Below are the code and all the weights of a small trained network. Each question names an input and a target symbol and asks about switching units off, where a switched-off unit gives its printed mean instead of its output.

import numpy as np


def w(rows, s, z=0):
    codes = np.array(rows[::2]) - 128.0
    scale = np.full(codes.shape[1], s)
    scale[-1] = z or s
    return codes * scale


def f(y):
    return np.maximum(y, 0)


def softmax(a):
    e = np.exp(a - a.max(-1, keepdims=True))
    return e / e.sum(-1, keepdims=True)


def log_softmax(a):
    a = a - a.max(-1, keepdims=True)
    return a - np.log(np.exp(a).sum(-1, keepdims=True))


def net(x, mask):
    ids = ['αγδεζθλμξπστφψω'.index(c) for c in x.split()]
    T = len(ids)
    res = E[ids] + P[:T]
    u = 0
    for l in range(2):
        q, k, v = (res @ M[l].T for M in (Q, K, V))
        z = softmax(np.where(np.tri(T) > 0, q @ k.T / 4**0.5, -1e9)) @ v
        res = res + np.where(mask[u], z, O[l][:, -1]) @ O[l][:, :-1]
        u += 1
        y = f(res @ A[l][:, :-1].T + A[l][:, -1])
        res = res + np.where(mask[u : u + 8], y, B[l][:, -1]) @ B[l][:, :-1]
        u += 8
    return log_softmax(res[-1] @ U[:, :-1].T + U[:, -1])


Q, K, V, O, A, B = {}, {}, {}, {}, {}, {}
E = w([
[129,151,159,111,119,126,126,171,98,116,128],'α',
[142,114,123,153,142,80,104,86,133,152,159],'γ',
[175,185,116,150,142,97,110,108,110,117,187],'δ',
[134,73,81,126,121,198,98,106,80,169,115],'ε',
[185,162,136,97,90,142,212,92,98,152,107],'ζ',
[184,207,180,107,159,110,155,165,180,121,121],'θ',
[159,95,176,58,124,158,130,136,69,143,202],'λ',
[148,141,107,93,125,251,137,152,73,125,128],'μ',
[210,190,120,81,142,152,126,165,147,172,60],'ξ',
[155,142,66,177,111,134,94,140,87,117,71],'π',
[142,117,130,168,105,156,167,133,90,96,83],'σ',
[145,159,137,208,138,67,170,92,157,77,142],'τ',
[65,120,186,182,142,115,170,158,170,94,74],'φ',
[126,118,149,105,126,145,197,82,151,168,140],'ψ',
[184,80,107,149,119,107,130,62,42,129,196],'ω',
],0.023)
P = w([
[149,119,214,214,166,180,102,76,113,125,135],'0',
[151,66,159,89,111,92,148,152,127,73,173],'1',
[147,177,151,99,214,142,57,77,30,132,87],'2',
[130,97,201,106,69,140,82,106,128,90,153],'3',
[182,126,161,182,133,152,175,241,111,208,127],'4',
[137,77,97,90,136,84,157,148,139,83,162],'5',
[149,181,180,137,164,95,81,154,66,191,39],'6',
[126,127,171,118,27,143,59,99,168,103,121],'7',
[180,145,107,219,139,165,190,250,125,187,150],'8',
[122,103,47,56,116,71,155,169,150,107,124],'9',
[117,216,149,216,182,107,88,117,98,153,19],'10',
[122,134,96,115,90,122,98,97,164,85,129],'11',
[145,206,80,253,145,132,177,243,135,176,90],'12',
[123,127,77,133,112,149,94,103,194,78,124],'13',
],0.015)
Q[0] = w([
[154,95,86,169,36,184,202,204,192,108,254],'L0H0',
[109,89,37,35,93,96,124,82,163,65,174],'L0H0',
[100,81,46,128,173,155,118,200,175,216,207],'L0H0',
[224,163,125,220,73,159,156,240,192,100,178],'L0H0',
],0.0086)
K[0] = w([
[86,95,58,97,246,77,207,182,92,120,135],'L0H0',
[131,162,168,213,221,134,136,149,100,174,146],'L0H0',
[148,68,75,82,174,159,187,139,104,102,138],'L0H0',
[112,138,58,102,168,72,164,171,153,122,130],'L0H0',
],0.011)
V[0] = w([
[3,215,130,156,116,53,116,162,136,135,175],'L0H0',
[145,142,152,164,92,116,103,88,112,91,105],'L0H0',
[155,70,92,165,189,117,44,188,169,129,111],'L0H0',
[148,139,42,171,96,134,128,123,110,159,68],'L0H0',
],0.0074)
O[0] = w([
[62,144,135,117,120,108,136,148,77,121,166,183],'L0H0',
[154,109,158,126,98,111,99,144,110,170,112,254],'L0H0',
[132,123,132,130,127,102,170,94,111,254,86,117],'L0H0',
[190,100,158,70,82,71,104,142,94,133,128,78],'L0H0',
],0.014,0.0052)
A[0] = w([
[104,105,110,117,148,105,93,74,144,143,139,167],'L0N0',
[136,173,142,150,156,111,134,124,109,136,123,180],'L0N1',
[129,193,114,126,143,146,135,139,121,133,77,2],'L0N2',
[108,111,123,109,99,99,130,146,136,137,148,50],'L0N3',
[100,12,125,76,73,160,175,64,143,61,116,48],'L0N4',
[101,118,131,96,92,142,163,100,131,124,131,81],'L0N5',
[148,135,128,113,123,169,139,159,67,99,107,225],'L0N6',
[133,192,163,81,148,140,144,131,162,144,135,11],'L0N7',
],0.011,0.0041)
B[0] = w([
[81,150,167,156,148,115,83,214,224,152,77,150],'L0N0',
[138,164,90,111,158,165,123,132,114,197,87,254],'L0N1',
[131,123,125,159,131,104,121,68,151,142,210,174],'L0N2',
[79,62,121,147,149,154,102,131,131,77,197,143],'L0N3',
[21,135,149,99,104,54,142,154,13,254,155,157],'L0N4',
[214,111,92,113,108,196,132,76,113,155,78,136],'L0N5',
[140,156,101,210,173,123,120,140,146,74,95,206],'L0N6',
[59,159,169,206,102,33,165,103,160,102,97,141],'L0N7',
],0.0086,0.0082)
Q[1] = w([
[116,140,139,154,197,100,82,75,34,69,45],'L1H0',
[106,145,202,68,232,131,55,13,94,136,74],'L1H0',
[116,58,75,53,153,136,167,147,182,130,168],'L1H0',
[187,147,158,235,103,147,153,254,125,219,147],'L1H0',
],0.0085)
K[1] = w([
[117,149,140,168,36,170,91,119,131,120,130],'L1H0',
[119,132,247,163,26,187,70,36,133,105,144],'L1H0',
[161,60,142,153,172,125,161,138,132,116,159],'L1H0',
[112,114,79,62,97,84,137,137,154,94,134],'L1H0',
],0.011)
V[1] = w([
[103,183,173,79,134,184,45,224,145,151,55],'L1H0',
[80,43,149,195,107,141,155,168,107,93,2],'L1H0',
[60,89,189,126,205,23,87,68,243,189,158],'L1H0',
[166,248,223,109,143,75,226,156,151,87,76],'L1H0',
],0.0072)
O[1] = w([
[133,105,74,119,150,138,223,202,131,128,170,126],'L1H0',
[112,152,44,166,1,122,121,126,133,135,150,254],'L1H0',
[88,144,51,56,143,72,85,125,115,104,83,158],'L1H0',
[111,181,190,91,102,150,119,188,127,114,111,252],'L1H0',
],0.014,0.0061)
A[1] = w([
[48,153,134,109,157,118,98,177,125,75,183,154],'L1N0',
[63,62,160,19,112,197,127,92,130,236,165,88],'L1N1',
[96,191,156,140,147,152,108,113,165,45,181,151],'L1N2',
[175,90,166,123,31,63,115,206,67,167,146,104],'L1N3',
[186,103,181,176,195,157,143,85,117,160,60,2],'L1N4',
[82,25,145,49,122,126,56,127,69,106,254,2],'L1N5',
[158,129,158,16,133,91,123,104,148,91,245,165],'L1N6',
[40,118,189,27,53,117,130,41,105,74,228,162],'L1N7',
],0.0085,0.0045)
B[1] = w([
[155,106,124,97,105,120,174,75,172,122,141,228],'L1N0',
[173,123,47,150,39,161,122,131,129,83,148,143],'L1N1',
[107,127,90,71,132,149,152,117,55,119,139,221],'L1N2',
[83,119,162,139,175,86,180,73,136,98,119,254],'L1N3',
[139,112,149,18,85,96,67,125,133,175,195,173],'L1N4',
[157,236,179,104,98,117,106,186,137,155,183,147],'L1N5',
[121,177,97,167,101,191,91,46,170,141,166,150],'L1N6',
[213,100,73,148,250,112,98,138,95,154,110,191],'L1N7',
],0.012)
U = w([
[233,163,152,122,108,96,124,210,211,126,97,157],'α',
[153,183,123,70,93,150,159,98,173,153,119,19],'γ',
[102,142,149,105,139,64,92,193,96,187,209,102],'δ',
[199,167,130,131,85,119,109,160,196,133,207,77],'ε',
[63,163,118,137,165,206,98,20,206,178,212,105],'ζ',
[82,106,83,123,186,95,141,150,152,175,134,185],'θ',
[127,123,122,120,88,79,39,120,254,87,184,179],'λ',
[18,195,194,161,98,142,52,71,54,156,120,116],'μ',
[71,157,90,122,17,96,96,146,130,160,206,25],'ξ',
[140,106,151,105,64,91,104,182,156,18,220,246],'π',
[111,173,130,175,194,214,156,170,125,244,156,190],'σ',
[232,121,85,114,102,137,139,133,161,169,114,108],'τ',
[189,150,168,112,96,130,183,75,92,234,91,1],'φ',
[163,111,110,156,202,119,92,71,168,24,163,210],'ψ',
[183,146,145,202,98,122,93,106,229,66,134,172],'ω',
],0.0055,0.0048)

Each question gives the input, a string of symbols that net reads in full, and the target symbol t.
The units are the heads (4 rows each of Q, K, V and O) and the neurons (one row each of A and B). Each row of codes is followed by its name. A weight is (code - 128) times the scale printed after its matrix; where a second scale follows, it is the last column's (O, A, B and U).
mask holds one flag per unit, layer by layer, with each layer's heads first. A switched-off unit (its flag False) gives its mean, the last column of its rows in O or B, instead of its output. The means were averaged over made-up inputs and are rounded, as every weight is.
A unit's drop is (log p(t) with every unit on - log p(t) with that unit switched off) / (log p(t) with every unit on - log p(t) with every unit switched off).
The circuit of an input: a set's keep is (log p(t) with only the set's units on - log p(t) with every unit switched off) / (log p(t) with every unit on - log p(t) with every unit switched off). Starting from the 12 units with the biggest drops (on a tie, the unit counted first), units are removed one at a time, each time the one whose removal leaves the highest keep (on an exact tie, the one counted first), for as long as the keep stays at least 0.8.
units of the circuit, in order: the units of the circuit, biggest drop first
most important unit: the unit with the biggest drop
top k neurons: the k neurons with the biggest drops, biggest first
top k neurons in layer l: the k neurons of layer l with the biggest drops, biggest first
input ε τ α ψ, target τ: top 3 neurons => (L1N1 L1N7 L0N4)
input ψ λ τ α τ τ τ τ φ φ τ α, target ψ: top 2 neurons in layer 1 => (L1N7 L1N3)
input τ τ σ α, target π: top 2 neurons => (L0N6 L0N1)
input γ φ τ α τ α, target ψ: most important unit => L0N1
input τ π τ τ π φ λ γ α μ δ, target θ: units of the circuit, in order => (L1H0 L0N0)
input γ τ α τ π τ γ τ τ ω, target δ: units of the circuit, in order => (L1N5 L0N4)
input τ τ τ τ α τ α α ζ φ γ τ μ θ, target γ: units of the circuit, in order => (L1H0 L1N0 L1N2 L0H0)
input τ θ δ ε δ φ φ π ω ε τ τ ω γ, target λ: top 2 neurons => (L0N0 L1N2)
input ψ τ φ ω τ τ τ τ γ π, target ω: top 3 neurons => (L1N2 L0N6 L0N1)
input φ τ α μ ξ α τ, target ε: units of the circuit, in order => (L1H0 L1N4 L0H0)
input τ τ α α ζ σ π γ τ δ, target ζ: top 2 neurons => (L1N6 L1N3)
input ξ φ φ γ μ δ γ α α, target δ: top 2 neurons => (L1N4 L0N6)
input τ γ φ τ θ τ α τ, target π: top 2 neurons => (L0N1 L0N4)
input α π ζ τ φ, target φ: most important unit => L0H0
input θ τ τ τ ω τ ψ α φ σ γ τ τ, target ω: units of the circuit, in order => (L1H0 L0H0 L1N3)
input α θ δ γ φ φ φ σ τ τ σ, target ω: units of the circuit, in order => (L1H0 L0H0 L0N6)
input τ γ α τ φ δ δ ε τ δ τ τ α, target δ: units of the circuit, in order => (L1H0 L1N4)
input φ τ σ τ α λ, target ε: top 3 neurons => (L1N5 L1N1 L0N4)
input φ τ ω τ α α τ ξ λ φ γ ε, target ξ: units of the circuit, in order => (L0N4 L1N1)
input α ω τ τ α φ α α ε λ π, target σ: units of the circuit, in order => (L1H0)
input τ σ π γ π τ π, target θ: units of the circuit, in order => (L1H0 L0N0)
input α θ α τ α τ ω τ τ τ ξ, target μ: units of the circuit, in order => (L1H0 L1N0)
input π α σ ε ζ ζ, target φ: top 2 neurons => (L0N4 L1N3)
input α ε α φ τ ω τ τ φ π, target ω: top 2 neurons => (L1N2 L0N6)
input γ τ τ φ π α π φ φ φ φ ω τ ψ, target τ: top 2 neurons in layer 1 => (L1N7 L1N1)
input φ γ α θ δ ζ τ, target γ: top 3 neurons => (L1N0 L0N7 L1N2)
input φ ζ τ τ τ μ π φ τ ψ ζ, target ξ: units of the circuit, in order => (L1H0)
input λ α π φ, target θ: top 2 neurons => (L1N7 L0N4)
input τ φ ξ, target μ: top 2 neurons in layer 1 => (L1N0 L1N7)
